Known rows:
[ 15  -7  -6  15   2  -2   9 -10   4  -8  -7   1   0  -8 -10  -7 -15   8
   1  10  11 -22  17   9  -7   8   8   8  12  12  18  -6 -16  -5   4]: k_303
[  4  25 -17   9  22   6 -18 -30  19   3  -6  14 -11  -3 -14 -25  -4  11
  -4  17   6  15  18   2  -7  20   6  16   4 -15   8 -19   1 -16  -5]: k_540
[  9  -3 -13  10   5  -2   2 -10  10   3  -7  10  -6  -5  -7  -7 -11   9
  -2  11  17 -16  26   2 -10  13  11  13   9   9   9 -18 -16  -9   2]: k_593
[ -9   6   3 -28 -25 -17 -57  54 -11  40  -4   4   7   1  -1   5  19 -30
  -7 -18 -17  47 -14 -14 -29  -9  16   0 -35 -30 -21  11  22  13   2]: k_933
[  7  -3 -14  11   6  -4   7 -13   4  -5  -7   4  -1  -4  -5  -5 -14   6
   1  14  16 -23  19   8  -6   4   5  11  15   7  18 -12 -17  -4   5]: k_488
[ 10  -6  -7  13   4  -4  11  -4   1  -3  -8   2  -2  -4  -6  -3 -13   5
   3  11  12 -23  27   8  -1   7   5   4  16  10  19 -10 -19  -5   7]: k_779
[ 15  14 -16  12  30 -10   4  -3  -7  -1 -10 -11  -8   7  -9 -23   1 -18
   4   7  -4   2  39  18   8  17  -6 -10  17 -17  22   0 -16  -2  21]: k_80
[  7   3   7 -46   0  39  39   4 -10 -29   2   1  -5  30  -7  -2  37 -20
  34 -19 -12  47 -10   1   6 -11 -11 -34 -12 -25  14 -11 -13  36 -34]: k_330
[ 16 -11   4  19  14   3  20  -9  10   3  -9  15  -7 -11   3  -8 -11   8
   7  10   8 -19  15   4   0   7   6   0  12   8  26 -10 -20  -3  -2]: k_187
[-30  25  49 -17  -7   5 -56  20 -17  30  10  -5  13  12  -1   1  12 -20
   8  10 -30  23 -45  -4 -20 -34 -10 -25 -22 -11   4  30  24  21  20]: k_99
[ -4 -16  -3 -11  17   9  32  -4  12 -10  20  -5   5   5  38  23   1  17
  -6 -32  15  20 -25 -26  51  -3 -14  -6  -2  17 -39   6  36  -7 -17]: k_73
[ -8 -15  -9 -19  15   1  24  -2   8  -8  22 -14  14  12  35  17  -3  17
  -9 -31  19  19 -22 -20  44 -11 -15   1  -2  20 -36  12  36  -3 -12]: k_344
[-21  15  29 -14 -16   0 -42  40 -15  27  -9  16  14  -3   7   6  25 -19
   1  -3 -30  35 -56 -12 -15 -24   1 -20 -28 -10  14  29  24  18  -4]: k_820
[  6  -3  -9  14   3  -1   5  -9   1  -7  -6   5   0  -3  -5  -7 -13  13
   1  11   8 -23  22   8  -3  10   8   5  13  19  21  -8 -19  -7   4]: k_510
[-25  -5  19  -4 -32  -9 -17  16 -25  26   8  -1  -3   2   9  30   9 -17
  -9   3 -31  -7 -21 -11 -20 -22   0  -2 -24 -26 -28  11   2  10   3]: k_220
[ -5   3  -8 -18  35   7  22 -11   6  -2  26 -15  11  20  33  -4   1   6
  -9 -32   4  52 -12 -14  49   3 -12  -5  -9  -5 -37  17  37  -4  -6]: k_673
[ -5 -17 -12 -18  16   1  26  -2   6  -9  17 -15  18  11  36  19  -2  11
  -9 -32  20  21 -26 -19  48 -14 -17   0   1  20 -29  14  34   0 -13]: k_685
[  3  -1 -11  18   1  -5  12  -4  -1 -11  -9   2  -4  -2  -7  -4  -7  10
  -1   9   0 -25  28   8   6  20   4  -1  12  14  15  -7 -19 -11   1]: k_49
[  4  27  18   1  30  14 -26 -16  10   5   9  -7   1  11 -13 -32 -13   8
  12  12   8   6  26  19  -5  13   3  -9   8   8  21  -3  -6  -5  27]: k_977

Facts:
{k_401,k_263,k_865,k_939,k_846,k_207,k_89,k_972,k_857,k_128,k_155,k_307,k_684,k_542,k_300,k_49,k_649,k_213,k_31,k_556,k_214,k_276,k_329,k_558,k_456,k_917,k_289,k_665,k_406,k_910,k_884,k_80,k_639,k_697,k_770,k_64,k_151,k_303,k_756,k_952,k_587,k_528,k_193,k_15,k_385,k_851,k_432,k_502,k_418,k_311,k_988,k_178,k_375,k_733,k_711,k_488,k_18,k_804,k_607,k_187,k_890,k_29,k_510,k_779,k_453,k_677,k_163,k_977,k_12,k_540,k_107,k_310,k_206,k_55,k_495,k_496,k_926,k_867,k_65,k_560,k_595,k_593,k_892,k_257,k_842,k_748} Θ a
{k_395,k_412,k_669,k_589,k_666,k_708,k_377,k_685,k_240,k_780,k_283,k_821,k_169,k_584,k_9,k_201,k_673,k_344,k_73,k_131,k_265} Θ c
{k_616,k_933,k_321,k_220,k_954,k_117,k_820,k_286,k_902,k_54,k_701,k_112,k_56,k_99,k_973,k_144,k_762,k_531,k_914,k_951,k_498,k_434,k_844,k_800,k_905,k_281,k_690,k_349,k_383,k_817,k_45,k_525,k_774,k_848,k_734,k_378} Θ b
{k_145,k_608,k_302,k_233,k_739,k_342,k_330,k_653,k_629} Θ d
k_401 Λ k_780,k_144,k_257,k_214,k_711
k_263 Λ k_884,k_972,k_851,k_804,k_587
k_865 Λ k_56,k_558,k_385,k_207,k_151,k_666,k_770
k_395 Λ k_848,k_89,k_560,k_9,k_31,k_593
k_933 Λ k_349,k_377,k_892,k_54
k_155 Λ k_607,k_910,k_131,k_939,k_144
k_412 Λ k_531
k_307 Λ k_558,k_892
k_684 Λ k_756,k_842,k_939,k_15
k_300 Λ k_910,k_128,k_697
k_329 Λ k_910,k_952,k_276,k_711
k_669 Λ k_762,k_748,k_589
k_917 Λ k_112,k_556,k_708,k_302,k_18,k_665
k_406 Λ k_762,k_629,k_616,k_649,k_531
k_80 Λ k_779,k_734,k_653,k_18,k_12
k_639 Λ k_857,k_131,k_708
k_820 Λ k_748,k_846,k_240,k_973,k_257
k_286 Λ k_128,k_178,k_107,k_560,k_321,k_64,k_542,k_65
k_902 Λ k_418,k_233,k_18,k_954
k_283 Λ k_73,k_616,k_9,k_276,k_711,k_954
k_193 Λ k_49,k_542,k_954
k_432 Λ k_972,k_12
k_311 Λ k_857,k_556,k_685,k_310,k_89,k_240
k_99 Λ k_857,k_762,k_973,k_804
k_988 Λ k_321,k_842
k_739 Λ k_418,k_629,k_265
k_733 Λ k_378,k_321
k_169 Λ k_349,k_257
k_342 Λ k_800,k_240
k_498 Λ k_697,k_665
k_890 Λ k_556,k_128,k_303,k_321,k_151,k_502,k_608
k_330 Λ k_89,k_418,k_690,k_187,k_973
k_453 Λ k_884,k_867,k_510,k_502,k_804,k_214
k_163 Λ k_914,k_593,k_817,k_892,k_145
k_977 Λ k_701,k_762,k_434,k_495,k_456,k_939,k_653,k_804
k_584 Λ k_848,k_884,k_821,k_49,k_144
k_540 Λ k_910,k_926,k_951,k_593,k_528
k_201 Λ k_800,k_187
k_206 Λ k_117,k_55,k_107,k_233,k_711
k_383 Λ k_607,k_213,k_344,k_690
k_45 Λ k_495,k_456,k_29,k_233,k_892,k_64
k_673 Λ k_677,k_375,k_220,k_666,k_289
k_525 Λ k_905,k_207,k_653
k_774 Λ k_73,k_281,k_800
k_496 Λ k_848,k_207,k_926,k_220,k_587
k_595 Λ k_844,k_488,k_697,k_851

Rows:
No name comes twice in this set of rows, the named rows included.
[-19  -4  21  -4 -37 -17 -15  41 -21  12  -3   0 -12  -9   5  43  26 -27
  -3  -5 -36 -15 -28 -12  -9 -13 -16 -16 -15 -21 -32  11  11   7   5]	k_954
[ 18  10 -16  -3  18  -4 -22   8  21  16  -8   7  -3  -1 -11 -33  -8   0
   1  -7  18  27  41   8 -11  25  20  12   0  -9  11 -19  -6 -10   5]	k_163
[-21  -6   8 -14 -44 -16 -34  44 -17  26  -5   6   8  -3   5  30   9 -18
  -9  -9 -18   5 -31 -14 -26 -22   7   2 -27  -6 -15  14  11  13  -3]	k_349
[ -9   4 -11 -19  32   9  23  -6   9  -6  21  -9   9  14  32  -5  10   7
 -12 -33   1  55 -20 -17  53   9 -13  -5  -9  -3 -36  15  42  -7 -11]	k_395
[-21  12  27 -10  -8  -6 -27  13 -26  35  14  -7  -7   9  10   5  13 -30
  -6   3 -44  17 -10  -4 -16 -14  -3 -11 -28 -50 -26  19   6  10  15]	k_525
[ -5 -20 -16 -21  10  -2  20   9   8  -5  21 -14  19  12  34  18  -6  15
  -9 -36  23  26 -17 -22  42 -10  -8   5  -3  22 -36   8  31  -2 -11]	k_377
[ 13  -7  16 -36   7  51  60 -13  -6 -21   4  25  -5  20   8  -9  31  -8
  28 -16 -14  55 -20 -12   1  -9   5 -24 -25 -35  23 -12 -21  36 -57]	k_342
[ -9  25 -11  12  29   2  -2 -24 -24  -1  -1  -7   8  17  -4 -34 -11   2
  -3  24 -14  12  32  19  10  20   4  -5   5  -5  34   7 -20  -5  20]	k_263
[  0  13  18 -24  41  17  -1 -12  30   0  33 -19   3  13  27  -2   3  13
   5 -31  17  45 -27 -18  39  -4 -22 -15  -3   6 -46   9  53  -6   4]	k_412
[  1  10 -12  14  -5   0  -4   1  14 -17 -16  15 -10 -11 -13   4   2  20
   3  10   3 -20   7   0   3  26   1   1  14  23   8 -21  -5 -19  -3]	k_711
[  9  -1   0  11   7   2  -2  -4  11  -4  -7   7   4  -4  -7  -9 -13  15
   7  10  18 -17  11   6 -11   4   6   2  11  27  27 -10 -14  -4   7]	k_748
[  9 -10  14  -9  53  17  47  -6  18   6  17  14   1   4  51  -5  10   8
  -2 -33   0  56 -34 -27  54  -3 -12 -16 -13 -13 -17  17  39   0 -28]	k_201
[ 20  -8   5  19  -4   1   8 -15   8 -14  -2  -4   2 -11 -15 -21 -15  16
  -1   3   6 -22   9  16 -11  13  11  11   8  17   9   1 -11  -5   1]	k_842
[ -5  23  -6  14  20   4  -9 -15 -12  -8  -4  -3  10  11 -12 -34  -8   9
  -1  17 -14  10  21  17   8  24   7  -7   3   9  37   8 -11  -6  14]	k_453
[-15 -11  29  -1 -40 -10 -17  21 -20  14   6  -6   1  -9   1  27  12 -19
  -8  -4 -30 -10 -40  -5 -25 -25   3   0 -23 -17 -27  24  10  11  -2]	k_378

The same objects again, as new rows of numbers:
Known rows:
[ 10 -23 -15   9  10  15   0 -17 -31  16 -10   5 -29  46 -18 -20  13  59
 -56  28   6 -37  35 -16  18  25]: k_283
[ 11 -30 -13  -7  -1  18  -1   9  93  29 -39 -53 -39  35 -17 -19 -10  56
 -91   4  45  13  42  -9  -5  12]: k_653
[ 11 -28 -24  24  15  33 -35  -7  37   7 -12   2 -62  42  17 -20 -10  21
 -16  71  34  28  14 -39  -2  21]: k_525
[  9 -22 -17   8   9  14  -2 -16 -27  14 -11  10 -29  46 -17 -21  10  63
 -53  31   4 -38  42 -17  17  20]: k_395
[  9 -25 -31  17  13  28 -36   4  13  16   8 -17 -51  42  12  -8 -13  25
 -20  81  32  39  21 -27 -15  24]: k_117
[ 33 -14  13   3   0  17   9  19  23  16  10   3 -31  41   8  -2 -34  -8
 -14   1  26  -8  23  -9  -6   1]: k_593
[ 36 -20  17  11   3  22   1  18  37   8   4  17 -32  42   7 -11 -22 -25
 -29 -12  37 -21  25 -16   2  11]: k_917
[ 37 -20  15  13   5  17   7  17  26  11  -1  14 -32  43   0  -7 -23 -25
 -23 -14  33 -15  19 -15   0  14]: k_311
[  7 -24 -16   2   5  12  -5  -7 -28  24   3   4 -24  48 -20 -21  12  76
 -50  40  11 -29  42 -13  16   9]: k_131
[ 37 -20  13   5   3  17  12  25  11  25   4   2 -30  46  -7  -2 -24 -17
 -16  -6  34  -6  12  -9  -3   8]: k_187
[  9 -19 -38  20   5  23 -43  -5  21  19  -2  -9 -56  40  19  -8 -25  34
 -11  82  17  41  17 -26 -20  18]: k_914
[ 10 -26 -32  25  16  26 -41  -1  22   3  -4  -5 -54  41  12 -10 -12  17
 -22  69  32  31  28 -36 -11  33]: k_286
[ 32 -16  19   0   3  23  10  20  31  14  14   5 -33  42  12  -4 -28  -8
 -16   1  35 -12  23 -13   0  -3]: k_587
[ 32 -19  16   6  -2  17  13  19  25  16  16   5 -29  39   4  -4 -31  -5
 -11  -3  31  -7  22  -9  -4   2]: k_29
[  8 -19 -30  12  14  25 -44   2  20  15   2 -13 -55  43  16  -8 -17  28
 -18  81  28  37  22 -31 -15  19]: k_951
[ 11 -25 -11  11   7  14   5 -20 -27  17  -8   8 -30  46 -20 -28  15  63
 -50  24   9 -35  24 -17  24  24]: k_669
[ 33 -15  15   8   5  18  -2  17  33   4   5  14 -31  41   8  -6 -25 -22
 -30 -12  33 -21  32 -18  -2  12]: k_300
[ 12 -26 -29  24  15  26 -43  -4  25  10  -9  -2 -58  43   8 -18  -9  14
 -21  64  33  33  10 -36  -7  32]: k_99
[ 32 -17  10   7  -5  17  11  15  26  18   9   7 -33  38   8  -3 -37  -4
  -7   0  24  -7  21  -9  -4  -1]: k_892

Rows:
No name comes twice in this set of rows, the named rows included.
[ 32 -15  18  -1   3  19  13  20  26  15  10   2 -34  42   8  -1 -30  -6
 -14   2  32 -11  25 -12  -4  -4]	k_926
[ 10 -25 -30  15  12  26 -43   5  21  17   3 -13 -52  44  10 -12 -12  27
 -16  79  34  39  19 -31 -12  20]	k_144
[ 34 -14  14   9   4  16   5  13  31   7  -2  14 -34  41   8  -4 -30 -19
 -20 -10  28 -18  26 -16  -2  10]	k_540
[ 32 -18  23   1   4  24  20  19  31  14   7   5 -37  41   8  -4 -30  -6
  -7   3  35 -12  21 -13   1  -7]	k_207
[ 10 -26 -32  27  13  26 -40  -6  26   7  -8  -1 -57  40  12 -15 -14  19
 -18  69  29  32  16 -35  -8  29]	k_45
[ 12 -24 -17   4   8  19   6  -7 -45  29  -6  -8 -26  49 -23 -12  15  64
 -51  43   7 -30  33  -8  13  18]	k_73
[ 32 -18  23   7   8  24  21  10  38   5  -9  14 -43  40  10  -4 -31 -14
  -8  -6  31 -19  23 -21   2  -1]	k_865
[ 34 -17  14  -2   2   3  -3  28  25  20  10   9 -28  48 -11  -8 -28  -8
 -10 -12  36  -2  22 -15  -3  -1]	k_607
[ 34 -17  14  14   2  18  13   8  32   7  -6  17 -39  38   8  -5 -35 -12
 -10  -8  24 -17  20 -16  -1   6]	k_307
[  9 -25 -17   4   6  18   0  -6 -35  28   0   1 -26  49 -21 -19  14  70
 -52  40   9 -31  38 -10  15  11]	k_685
[ 11 -26 -30  15  11  33 -47   7  26  18   7 -10 -53  45  16 -15  -6  23
 -24  81  38  35  21 -30 -11  19]	k_112

